Below are the code and all the weights of a small trained network. Each question names an input and a target symbol and asks about switching units off, where a switched-off unit gives its printed mean instead of its output.

import numpy as np


def w(rows, s, z=0):
    codes = np.array(rows[::2]) - 128.0
    scale = np.full(codes.shape[1], s)
    scale[-1] = z or s
    return codes * scale


def norm(h):
    return h / np.sqrt((h * h).mean(-1, keepdims=True) + 1e-5)


def f(y):
    return y / 2 * (1 + np.tanh(0.7978845608 * (y + 0.044715 * y**3)))


def softmax(a):
    e = np.exp(a - a.max(-1, keepdims=True))
    return e / e.sum(-1, keepdims=True)


def log_softmax(a):
    a = a - a.max(-1, keepdims=True)
    return a - np.log(np.exp(a).sum(-1, keepdims=True))


def net(x, mask):
    ids = ['αδηθψω'.index(c) for c in x.split()]
    T = len(ids)
    res = E[ids] + P[:T]
    u = 0
    for l in range(2):
        r = norm(res)
        for j in range(3):
            rows = slice(2 * j, 2 * j + 2)
            q, k, v = (r @ M[l][rows].T for M in (Q, K, V))
            z = softmax(np.where(np.tri(T) > 0, q @ k.T / 2**0.5, -1e9)) @ v
            o = O[l][rows]
            res = res + np.where(mask[u + j], z, o[:, -1]) @ o[:, :-1]
        u += 3
        y = f(norm(res) @ A[l][:, :-1].T + A[l][:, -1])
        res = res + np.where(mask[u : u + 4], y, B[l][:, -1]) @ B[l][:, :-1]
        u += 4
    return log_softmax(norm(res)[-1] @ U[:, :-1].T + U[:, -1])


Q, K, V, O, A, B = {}, {}, {}, {}, {}, {}
E = w([
[176,73,91,83,157,40,134,188,140],'α',
[120,86,2,100,87,92,117,121,114],'δ',
[101,227,127,160,69,199,124,176,159],'η',
[154,181,154,142,136,74,164,250,105],'θ',
[164,102,76,167,70,41,160,182,147],'ψ',
[195,143,132,119,62,72,187,136,170],'ω',
],0.00038)
P = w([
[66,155,160,130,141,137,111,84,132],'0',
[113,105,93,57,52,129,160,231,152],'1',
[159,106,130,163,114,46,139,160,230],'2',
[150,227,23,22,221,152,182,113,123],'3',
[146,83,180,142,138,179,53,116,165],'4',
[164,127,127,198,107,55,138,142,143],'5',
[165,237,8,19,224,164,186,124,108],'6',
[130,109,140,118,74,163,138,137,78],'7',
[175,134,144,223,122,88,98,157,173],'8',
[173,239,1,26,233,167,192,135,106],'9',
[154,92,166,131,129,175,73,112,128],'10',
[176,135,144,233,99,86,116,167,113],'11',
],0.001)
Q[0] = w([
[160,231,35,151,184,85,238,108,44],'0.h1',
[105,232,53,103,241,104,227,58,58],'0.h1',
[117,11,154,151,37,59,133,159,123],'0.h2',
[119,123,195,134,16,160,135,199,157],'0.h2',
[243,9,175,241,3,154,13,203,92],'0.h3',
[137,54,252,186,222,135,5,45,246],'0.h3',
],0.0032)
K[0] = w([
[21,196,229,97,218,132,53,52,226],'0.h1',
[30,217,226,135,210,77,130,109,228],'0.h1',
[250,144,61,121,82,249,174,226,111],'0.h2',
[232,143,184,214,160,211,64,149,172],'0.h2',
[250,33,210,111,32,244,38,171,10],'0.h3',
[150,172,9,135,8,103,254,237,11],'0.h3',
],0.0032)
V[0] = w([
[183,190,77,235,58,171,248,173,154],'0.h1',
[75,90,95,71,91,183,90,138,115],'0.h1',
[96,138,185,214,127,174,66,71,170],'0.h2',
[68,95,192,111,125,84,66,91,125],'0.h2',
[173,104,83,157,74,136,190,74,188],'0.h3',
[147,156,198,12,138,194,122,62,152],'0.h3',
],0.0018)
O[0] = w([
[144,156,49,74,144,84,139,100,41,253],'0.h1',
[59,164,172,179,84,127,172,82,77,152],'0.h1',
[128,97,23,116,57,94,152,198,146,53],'0.h2',
[175,52,117,106,84,41,168,182,81,115],'0.h2',
[85,221,132,44,101,7,133,140,76,159],'0.h3',
[145,177,134,115,188,147,37,74,247,88],'0.h3',
],0.0019,0.00068)
A[0] = w([
[71,152,180,154,70,225,196,76,116,171],'0.n1',
[132,117,214,182,159,87,83,23,126,7],'0.n2',
[54,155,235,37,100,134,181,90,9,200],'0.n3',
[149,4,138,72,125,219,173,124,28,116],'0.n4',
],0.0022,0.0014)
B[0] = w([
[182,61,179,158,168,58,70,161,72,110],'0.n1',
[176,169,78,126,139,87,134,111,80,69],'0.n2',
[78,70,171,216,108,154,46,81,173,254],'0.n3',
[114,119,115,87,33,6,190,165,139,133],'0.n4',
],0.002,0.00094)
Q[1] = w([
[89,181,56,154,183,178,125,242,106],'1.h1',
[144,108,115,112,133,139,104,27,2],'1.h1',
[195,152,233,236,13,9,143,164,140],'1.h2',
[173,148,61,76,141,184,215,192,113],'1.h2',
[141,167,184,155,145,93,35,116,23],'1.h3',
[129,99,219,76,46,117,65,34,84],'1.h3',
],0.003)
K[1] = w([
[110,210,146,177,166,101,118,121,235],'1.h1',
[155,71,233,62,102,196,42,161,239],'1.h1',
[142,211,190,148,158,99,146,27,4],'1.h2',
[84,51,222,198,85,233,64,163,255],'1.h2',
[71,140,189,246,42,31,66,95,31],'1.h3',
[84,83,165,142,42,187,151,98,118],'1.h3',
],0.0031)
V[1] = w([
[103,223,130,171,117,85,217,128,148],'1.h1',
[53,51,126,37,99,169,96,150,166],'1.h1',
[185,220,80,70,168,84,133,82,163],'1.h2',
[35,248,219,81,77,141,49,130,117],'1.h2',
[132,91,189,176,35,140,51,165,80],'1.h3',
[97,94,147,76,167,142,76,57,204],'1.h3',
],0.0017)
O[1] = w([
[150,44,171,174,97,154,108,124,125,255],'1.h1',
[163,223,94,90,232,157,148,37,103,118],'1.h1',
[150,157,93,81,178,95,199,118,188,116],'1.h2',
[150,48,155,181,99,27,167,57,227,60],'1.h2',
[172,159,68,68,175,123,208,120,177,153],'1.h3',
[119,126,101,147,102,195,111,197,6,69],'1.h3',
],0.0017,0.00084)
A[1] = w([
[188,80,224,131,250,83,66,110,66,6],'1.n1',
[69,184,104,199,222,166,83,15,99,37],'1.n2',
[154,72,160,147,171,45,172,106,138,44],'1.n3',
[145,105,79,126,66,49,229,202,57,63],'1.n4',
],0.0026,0.0019)
B[1] = w([
[199,152,56,86,158,216,98,246,147,47],'1.n1',
[66,145,182,171,109,203,245,218,165,107],'1.n2',
[103,134,123,112,142,252,67,167,96,121],'1.n3',
[118,87,114,96,95,172,215,200,131,255],'1.n4',
],0.0022,0.00085)
U = w([
[249,7,244,250,217,250,5,250,248,56],'α',
[5,4,251,246,5,6,14,5,5,62],'δ',
[5,251,246,249,220,246,241,119,248,73],'η',
[250,234,9,6,250,252,5,251,10,124],'θ',
[194,4,5,16,5,49,250,252,4,249],'ψ',
[252,254,9,6,249,25,157,6,248,120],'ω',
],0.0032,0.0019)

Each question gives the input, a string of symbols that net reads in full, and the target symbol t.
The units are the heads (2 rows each of Q, K, V and O) and the neurons (one row each of A and B). Each row of codes is followed by its name. A weight is (code - 128) times the scale printed after its matrix; where a second scale follows, it is the last column's (O, A, B and U).
mask holds one flag per unit, layer by layer, with each layer's heads first. A switched-off unit (its flag False) gives its mean, the last column of its rows in O or B, instead of its output. The means were averaged over made-up inputs and are rounded, as every weight is.
A unit's drop is (log p(t) with every unit on - log p(t) with that unit switched off) / (log p(t) with every unit on - log p(t) with every unit switched off).
The circuit of an input: a set's keep is (log p(t) with only the set's units on - log p(t) with every unit switched off) / (log p(t) with every unit on - log p(t) with every unit switched off). Starting from the 12 units with the biggest drops (on a tie, the unit counted first), units are removed one at a time, each time the one whose removal leaves the highest keep (on an exact tie, the one counted first), for as long as the keep stays at least 0.8.
units of the circuit, in order: the units of the circuit, biggest drop first
k most important neurons: the k neurons with the biggest drops, biggest first
top k neurons in layer l: the k neurons of layer l with the biggest drops, biggest first
heads that matter: for each layer, one digit per head in row order, 1 if its drop is at least 0.15 and else 0, layers parted by /
input η ω ψ ψ δ ψ θ ψ, target α: units of the circuit, in order : [0.h2; 0.n3; 0.n1; 1.n1]
input θ θ ω ψ, target θ: heads that matter : 111 / 011
input ψ ψ δ ψ ψ η ψ α η η θ, target θ: units of the circuit, in order : [1.n1]
input ψ ψ ω θ α ψ η θ, target θ: units of the circuit, in order : [0.h2; 0.n1; 1.n1]
input ω ψ η, target δ: heads that matter : 010 / 001
input ω η ψ ψ ψ θ, target α: heads that matter : 010 / 111
input ψ ω ψ ψ δ, target η: units of the circuit, in order : [1.n2; 1.h1]
input ω θ ψ ψ δ ψ α α, target α: 3 most important neurons : [0.n3; 0.n1; 1.n1]
input ψ α η ω, target ψ: units of the circuit, in order : [0.h2; 1.n4]
input η ω ω η θ, target η: heads that matter : 101 / 100
input η ψ ψ θ ω ψ δ ψ ψ ψ, target η: units of the circuit, in order : [1.n2; 0.h2; 1.h3; 0.h1]
input η ω ψ ψ α, target η: units of the circuit, in order : [1.n2; 0.h1; 1.h1]
input ψ ψ θ ψ α, target δ: 2 most important neurons : [0.n4; 0.n3]
input ψ η ω δ η η ω η α ω ψ, target ω: heads that matter : 010 / 000
input δ ω θ ψ ψ ψ α ω α, target ω: heads that matter : 011 / 001
input α δ ψ ψ ψ η α ψ ψ δ ψ α, target ψ: heads that matter : 101 / 100
input θ ψ ψ η θ, target δ: units of the circuit, in order : [0.n4; 0.h1]
input δ ω ω α, target δ: heads that matter : 110 / 001
input δ α α ω ψ, target θ: top neuron in layer 1 : [1.n1]
input ω ψ ψ ψ δ ψ η η ψ ψ δ, target ω: top 2 neurons in layer 0 : [0.n4; 0.n1]
input α ψ δ, target η: heads that matter : 010 / 000
input δ ω η ω ψ α δ θ ω ψ, target δ: heads that matter : 100 / 111
input ψ θ δ η, target ψ: heads that matter : 010 / 000
input θ δ ω, target ω: top 3 neurons in layer 0 : [0.n3; 0.n1; 0.n4]
input δ ψ α ω, target δ: heads that matter : 110 / 000
input ω ψ ω η η ψ ψ ω ψ ψ ψ, target η: heads that matter : 011 / 000
input α ω η, target δ: 3 most important neurons : [0.n4; 1.n2; 1.n1]
input η δ ψ δ ω α ψ α θ ω, target η: heads that matter : 010 / 001
